Moves between points:
state | & $ ^
qd | rz zb zb
rp | dd zf zf
dd | nz lh lh
nt | jg qm qm
br | zq ff ct
ct | qh gr gr
ht | fh lp ld
tb | mg dl dl
qm | hf bh bh
rz | bg rp hn
zf | lh ff tb
gz | qc nt nt
hj | bt ct ct
bp | pb fh fh
pb | br ph ph
pz | zf qt lq
hs | lb gp gp
cz | gp qq lg
jt | pp gj gj
lc | pp lg lb
qh | jg bp cc
bs | lg sz sz
gj | hp fp fp
tq | jr pb pb
fp | bs lt lb
bg | qc bn bn
sz | dc bg bg
lg | hd dc dc
jz | bn bg hf
gs | zg ld ld
qt | tb ff ff
bn | tz pr pr
cc | gr cc pp
jl | ct cc cc
lp | lc hs hj
bh | pc cd cd
qq | fz tz tz
rr | ld jr jr
cd | rr tq tq
lt | sz zb rz
ff | dl gf gs
pc | gs ld rr
gr | lp mb mb
zb | qq ns cz
fz | lt jt tz
zg | qm qm sn
mf | zb nz tb
ld | sn gm gm
hp | cz bs bs
mb | qh cz cz
jg | rp gf gf
bt | bp ht ht
dl | nt lh zg
dc | lq qq qq
mg | zg qc qc
qc | pz jg jg
pr | dl dd dd
hn | fp fz fz
zq | qh bt jl
fh | ph hp gp
ph | cd jl jl
ns | hf mg lq
pp | mb hp hp
pq | cd qh qh
tz | tz mf mf
gp | jt hd hd
nz | ns mf mg
hf | rp rp rp
gm | jg zq zq
hd | gj hn hn
sn | bh pq pq
jr | sn br br
lb | dc jt jt
lq | ff nt pz
lh | mg gz gz
gf | qm pc pc

The rows follow the links: the fewer symbols apart two points are, the more alike their rows tend to be.

Named rows; a name shown again gets a slightly different row:
ht -> [-459 -545  104  -52   88 -396 -360 -339 -473  355 -392 -194 -353 -415 -462 -187 -497  433 -436 -128  163  178 -178 -128  427  -14 -431   49  174 -241 -823  581  618 -387 -321  708 -103   82  120   53  146  380  564  402  -84 -290  -44  615  -63  309 -691 -752  284   62  -47  557]
mf -> [ 534 -410  416   96  175  254  818    4 -129 -433  472 -272  371  908  316  358  123 -609  213  497 -344  170  208 -289  382 -302  120   56 -725  -78  334 -470 -226  114 -820  191  178 -385 -152  287 -507  273 -460   58  -46  185  461 -339  249 -686  272 -315  -21  -51   35 -172]
gz -> [  -32   275  -183  -129  -241  -273  -261   266  -427  -139   116   324  -398   152   407   214    38   179  -362    65   641   146   467   510 -1013    23   105   340   822    49   434  -212  -170  -325   -14  -800   -60     4   342   -41  -223   149   589   336   335  -431  -202   239   -97  -472   -20   812  -171   536 -1101  -320]
pc -> [ -27  207 -163 -193  145 -156 -656  -53  485  645  209  456  -96 -144  319 -624   10  857  697  245   57 -261  374  293  580 -366  325 -549   39  324 -240  390  194 -551    4  117 -831  272 -262 -262   53 -363  473  232 -199 -376 -335 -142  315  226 -538  119 -550 -492   -4  309]
ns -> [  441  -320   258   -20    67   125   637   378  -303  -559   485    -4   154   910   542   471    62  -392    83   508   -60   180   389   -66  -116  -278   207   197  -245    29   598  -560  -190   -10  -725  -248   150  -446   148   183  -708   399  -148   284    99  -192   354  -242   155 -1006   234   206  -278   274  -545  -329]
tz -> [ 378 -436  348   31   73  363  857  141  285 -294  345 -247  506  730  272  194  117 -581  286  471 -513   62  -79 -481  628 -182  -92  -86 -861   49  217 -400 -155  318 -485  387  237 -358 -142  175 -480  215 -685 -105 -174  299  451 -375  372 -521  320 -465  -33 -310  417   48]
dl -> [  131   166   -98   -58  -119  -183  -121   201  -358  -253   184   338  -361   378   498   311    32   241  -188   119   466   104   721   508  -724  -174   254   203   634    74   610  -299  -123  -368  -349  -803  -232   -69   146   -57  -294   225   626   345   382  -413  -128   -11    -2  -607   -63   745  -379   506 -1058  -427]
bh -> [ 246  476  -51 -100  262  235 -680 -401  595  354   55  336  -24  -78  317 -283  352  709  791  138  -48 -302  666  219   79 -373  669 -436  -16  196  197  338   56 -512  191  -78 -581  384 -492 -220  388 -642  124    8   19 -157 -397 -352  -13  639  -76  282 -634 -552   25  -32]
qd -> [ 233 -405  215  -43  115  337  635  252  357 -201  364 -252  412  683  184   53  100 -479  358  485 -597   83 -299 -432  762 -137 -140 -150 -931   98  254 -360 -112  353 -317  566  202 -376  -34  108 -591  276 -651 -192 -277  294  521 -368  332 -639  236 -584 -126 -402  551  116]
bp -> [  -73  -147   283   441   227   203   -63 -1026  -375  -166  -814  -468  -130  -449  -400   348    25     9  -405  -249   145   107   408  -571  -557   -85   115   326    33  -571  -259   397   357  -226  -215   324   327   237  -347   190   692    29   116   -76   198   238   -64    73  -742  1063   192  -468   381    10   -28   -76]
zf -> [  33  163   -3  -48 -148 -210 -133  285 -447 -246  223  320 -304  380  478  325   19   78 -256  125  475   83  461  461 -834   -9  301  360  649   28  469 -273 -134 -262 -233 -774    8  -94  312   77 -293  345  475  342  317 -522  -22  174 -159 -599  -33  796 -312  585 -970 -554]
lp -> [-397 -636  -32   33  -77 -411  -66  -34 -877   28 -108 -129  -82 -511 -736  128 -689  -86 -718 -377  247   82 -521  -73  294  244 -610  316  328 -298 -912  374  462  -30 -166  269  206 -189  375  240  182  392  383  153 -133 -285   87  733  -47   98 -392 -430  673  584   77  321]
qh -> [-127 -679  329  316  347    0 -286 -857 -687  102 -710 -405 -316 -232 -327  240 -237  366 -307   -2  268  239  302 -317 -111 -311  -42  254   39 -465 -599  492  562 -561 -638  630  170   93 -157  122  292  332  515  286   70  -81  209  352 -509  638 -279 -737  264  111 -328  104]
pp -> [-216 -133 -286    6 -232 -274  167  149 -608 -219  -48  -30  178 -643 -825   55 -452 -504 -563 -761  221    4 -727  162 -110  542 -650  320  401 -114 -721    1 -151  519  394 -337  457  -57  282   87  323   -4 -190 -336  -81  176  -31  509  -40  157  102    2  946  620  395   59]
sn -> [ 167  292   11   11  401  132 -641 -448  532  512   98  269  -11  -72  210 -345  217  729  745  218  -21 -235  626   96  379 -491  544 -475 -131  166  -59  442  236 -654  -25  199 -663  381 -581 -166  277 -547  291  133 -151 -238 -340 -289   -6  742 -195  -52 -612 -660   51  151]
ff -> [ 251   90 -193  -59  149 -174 -431   95 -552 -172  462  591  -52  174  330   63 -257  421  145   83  393 -133  640  584 -109 -383  493   28  639  183   21   -9 -142 -579 -356 -973 -497   91  -94   79  -90  -39  792  473   81 -701 -288  111  197 -293 -398  771 -402  413 -696 -390]
rp -> [ -353   187    -4  -251  -506  -138  -217   416   244   356  -361   -62  -664   447   615    64   357   291  -267   530   152   301    99   247 -1059   287  -151   228   265   192   856  -231   -58  -120    89   197   154  -102   577  -186  -545   568   298   223   384  -205   208   -64  -341  -731   169   401  -461   115  -998   -59]
gr -> [ -273  -820   177   249   106  -179    90  -393 -1014   -77  -338  -475  -129  -224  -497   360  -472  -189  -835  -115   238   295  -163  -319   -73    43  -386   560   173  -402  -670   275   403  -161  -597   369   392  -106   180   323   127   592   323   193    70  -151   288   605  -345   143  -240  -629   615   538  -173   118]
zq -> [-200 -503  271  145  293 -165 -472 -643 -289  445 -426 -352 -387 -215 -270  -46 -216  582 -156  190   91  225  271 -319  216 -272 -115   81  -22 -267 -489  635  714 -719 -603  900 -191  136  -90   79  185  343  560  404  -49 -282   71  303 -272  520 -533 -722   15 -122 -232  421]
jz -> [-498  163  120 -226 -459   88  102  223  865  441 -722 -434 -518  206  316 -177  489   84 -130  491 -205  262 -369 -323 -575  539 -385   -6 -350   96  668 -152  155  237  434 1048  227  -85  411 -321 -471  465 -226 -121  251  312  284 -144 -282 -263  180 -370 -336 -511 -284  334]

Each walk starts at a row. The symbols on each line, taken left to right, move it on to the next point.
Each answer is a row, close to the row of the point it stands for.
new walk
[  97 -431 -113   82   -6  -29  701  297 -361 -394  437 -181  547 -143 -488   86 -411 -809 -174 -363 -228  -15 -751 -190  637  220 -562   94 -265  -86 -620 -300 -174  614  -20   -9  442 -314   74  210  -52   31 -602 -312 -328  161  252  157  348 -353   74 -290  740  384  841   32]
^ $ $ $ & $ ^
[ 366  -74  144  -21   26  -32  220  191 -750 -447  512  235  -28  597  490  443  -55 -161  -70  196  315  128  613  377 -503 -296  365  256  392   12  436 -470 -259 -251 -553 -877  -24 -258   66  172 -421  171  376  318  192 -467  121  -49  103 -834  113  632 -177  655 -872 -588]
$ & $ &
[-455  297   55 -275 -433  -99 -148  353  584  421 -451  -52 -679  439  593  -90  403  271 -203  577   37  313   77   48 -937  349 -163  112   79  149  896 -205   78  -53  239  476  -16  -27  512 -204 -580  496  294  231  416   -8  127 -116 -306 -560   78  168 -591 -174 -834  122]
new walk
[-321 -304   16 -197  228 -226 -676 -187  140  709 -123  142 -435 -257  104 -448 -183  864  347  286   66  -20  130  108  735 -318  -15 -361  -35  128 -581  504  544 -644 -324  741 -521  100  -30 -212  -47  104  695  480 -227 -519  -61  226  161  233 -807 -385 -379 -371 -165  509]
$ & & $ $ ^ &
[-101  -39 -213 -187  263 -172 -660 -110  379  679  137  358 -172 -147  110 -520 -109  965  503  226  -42 -150  187  269  776 -370  103 -487  -94  201 -383  536  299 -595 -197  509 -675  259 -103 -244   56 -245  580  315 -229 -402 -301  103  319  269 -710 -233 -513 -534    7  433]
$ ^ & &
[-251   75 -164 -302  -42 -400 -685  145    4  533   23  368 -486  -17  345 -320 -160  912   -1  282  343   10  310  564   -3 -192   31 -126  551  182  -56  286  305 -626 -143  -15 -506  135  250 -182 -261  278  993  529   46 -662 -244  287   97 -307 -749  290 -439   -6 -724  218]
new walk
[ -65  482 -212 -273   56 -180 -710  149  349  412  157  548 -277  -87  413 -331  108  893  484  133  148 -304  517  587  -34 -217  488 -376  475  379  200  136   75 -524  124 -364 -692  216 -163 -308  -17 -335  612  280   72 -505 -393 -145   89   88 -391  642 -697 -214 -454  -51]
& $ $ $ & &
[  11  390 -240 -188 -138 -256 -437  285 -234   33  264  536 -366   72  396  -20  -78  445  -23  -35  497    5  525  659 -522  -40  268   74  846  190  226  -62  -69 -512  -11 -866 -358   60  156  -71 -168    3  773  407  246 -565 -297  158   44 -324 -278  883 -506  412 -779 -309]
^ $ ^ & ^ & $
[ 143  177  225  229  523  230 -534 -838  314  291 -190    0  -13 -121   61 -209  276  642  559  146  -63 -125  762 -184  109 -500  659 -282 -266  -59   14  529  265 -624 -247  315 -422  393 -716 -104  444 -412  324  135   -3  -10 -256 -375 -306  961  -49 -304 -373 -629  125   66]
new walk
[  -30   207   -34   -84  -235  -189    28   275  -422  -203   -73   105  -381   307   396   392   105    62  -426   114   508   161   480   366 -1102    52   187   461   626   -57   675  -393  -166  -240  -128  -678   125  -115   369    54  -264   379   539   337   397  -383    42   100  -316  -558   169   689  -128   604 -1035  -408]
$ & & & $ ^ &
[  79  348 -147 -211  131 -157 -676   55  194  485  296  590 -245  132  451 -329   65  836  517  210  228 -169  632  574  128 -403  369 -300  379  286   73  123  -10 -581 -128 -375 -701  268 -151 -186 -103 -383  764  389   60 -459 -448 -177  273  -22 -469  503 -630 -169 -527   22]
$ & ^ ^ ^ &
[ 323   48   92  -45  -54 -159  157  225 -543 -347  417  176 -209  657  578  463   12  -19 -170  327  402  225  638  356 -578 -195  302  310  332   59  615 -378 -132 -272 -556 -676  -22 -179  211  141 -508  372  529  388  235 -507   97  -27  -16 -802   32  537 -308  538 -900 -398]
new walk
[ 486 -355  467  169  196  255  741  117 -326 -476  323 -161  127  982  520  555  148 -499  -31  538  -64  331  385 -205 -129 -319  207  180 -526  -82  601 -566 -208   -7 -800  -94  269 -405   77  290 -579  460 -208  226  114   32  462 -347   84 -841  296  -61 -124  112 -417 -306]
^ $ $ ^
[-104  208 -246 -279  135 -201 -804   42  178  678  259  597 -275 -105  321 -501  -56  982  546  215  267 -197  328  593  468 -355  235 -437  355  372 -191  340  113 -570  -21 -147 -683  156 -140 -281  -37 -233  754  379 -129 -540 -318  -19  338 -119 -728  314 -517 -267 -311  106]
^ $ $ $ & $ ^
[-104   -2   41  297  182  180  -93 -699 -472 -280 -606 -364   64 -826 -694  328 -112 -224 -417 -650  184  -33 -133 -378 -563  192   47  434  235 -477 -451  370  152   63  298  -30  472  212 -154  143  859  -55 -196 -305  127  285 -104  268 -636 1135  341 -268  633  238  258 -118]
new walk
[  246   159  -113   -70   -29  -255  -103   316  -643  -356   589   443     3   340   244   275  -201    -4  -170   -12   490    48   589   585  -453  -170   225   312   682    46   171  -278  -241  -297  -303 -1086  -119  -110   165   149  -217    42   525   382   139  -478  -153   133   172  -608  -104   769   -56   772  -775  -471]
& $ $ & & & &
[ -132   169   177   -58  -352    26   192   255    -2  -163  -312  -205  -496   550   441   416   379   -96  -557   408   187   432   223   -53 -1241   276    -2   475   150   -20   960  -323    16    -9   -96   109   253  -132   509    -6  -434   629   154   196   474    55   369  -103  -484  -580   321   228  -278   310  -956  -135]
& $ $ $ & &
[ 399 -393  223   60  123  275  835  294  146 -409  589 -146  557  517   82   61  -68 -659  209  219 -483   -3 -304 -306  896 -141 -190 -157 -742   53   68 -392 -333  523 -218  242  211 -309 -168  183 -338   21 -728 -233 -319  330  350 -284  502 -552  179 -344  121 -245  678   19]
new walk
[-148 -821  157  250   74 -119  261 -172 -933 -369 -193 -360   78 -349 -690  370 -558 -377 -773 -405   51  132 -425 -270  117   81 -543  412   34 -393 -767  155  307   89 -484  275  429 -218  200  273   91  490   78   87  -91  -89  330  641 -144  -37 -149 -581  794  603  100   42]
^ ^ ^
[ 153 -106 -254  -97 -179   21  602  699  164 -293  550  134  525   33 -240 -158 -133 -745  191 -318 -381 -253 -839   45  700  257 -350 -221 -269  264 -214 -384 -458  726  331 -190  248 -264  106   -5 -246 -123 -781 -399 -345  233   50  -62  594 -565  245  219  321   49  858  -96]
$ & & $
[ 384 -519  219   45  185  362  777  236   28 -267  514 -180  485  664  247  196   13 -588  306  465 -458  -33 -244 -357  710 -201  -31 -171 -841  -19  152 -368 -221  361 -461  415  271 -425  -70  199 -445  159 -774 -258 -261  168  455 -311  369 -673  251 -483   42 -133  482  -73]
new walk
[ -39  152 -114 -273  183 -192 -659   19  241  542  281  552 -141 -121  261 -533 -150  949  575  205   22 -226  207  469  733 -415  208 -538  216  284 -299  439  184 -629 -141   22 -758  183 -153 -209   -2 -211  709  388 -248 -441 -469  -25  417   58 -697  118 -549 -375 -139  346]
$ $ $ $
[-371 -642  201  113  104 -307 -246 -522 -576  333 -558 -307 -409 -321 -450    1 -451  328 -523   -5  215  289  -45 -267  198  -26 -390  212  -37 -348 -712  600  637 -435 -538  711   -9   24  139   91  127  492  587  361    9 -194  103  538 -234  352 -499 -765  399   81  -65  515]
& $ & $ &
[-200 -792  313  291  206 -162   73 -666 -825 -102 -479 -511 -280 -199 -415  345 -372   14 -697   33  221  318  103 -304 -139  -54 -314  348   99 -522 -516  359  436 -397 -719  488  376 -131   13  302  122  613  462  351   80 -104  200  503 -356  360 -249 -727  508  354 -251   96]
new walk
[  356   142  -132   -88    33  -112   146   373  -586  -401   744   562   128   225   266   200  -212   -99   -93  -177   394   -62   500   620  -197  -259   252   215   640   157   163  -344  -261  -150  -295 -1192  -141  -152   113   197  -225    20   464   314    34  -477  -231   123   371  -707  -137   763  -190   582  -604  -484]
$ $ ^ $
[ 363  500  206  303  360  436 -357 -811  458  -37 -254   -8  196 -124  214   97  478  311  615   10 -148 -230  717 -140 -183 -410  804 -321 -230  -49  373  216    0 -281  148 -101 -229  376 -707 -129  545 -654 -158 -216  121  225 -322 -585 -285  975  294  139 -409 -492  105 -211]
^ ^ ^
[  332   194   271   475   307   439    39 -1049  -102  -330  -560  -437    89   -86  -161   486   416   -98    39  -121     9   -23   565  -483  -779  -207   650   202  -174  -500   301   146   119  -158  -106   -60   184   324  -568   140   631  -162  -207  -253   313   403   -10  -351  -785  1012   616  -146   103  -102    77  -348]
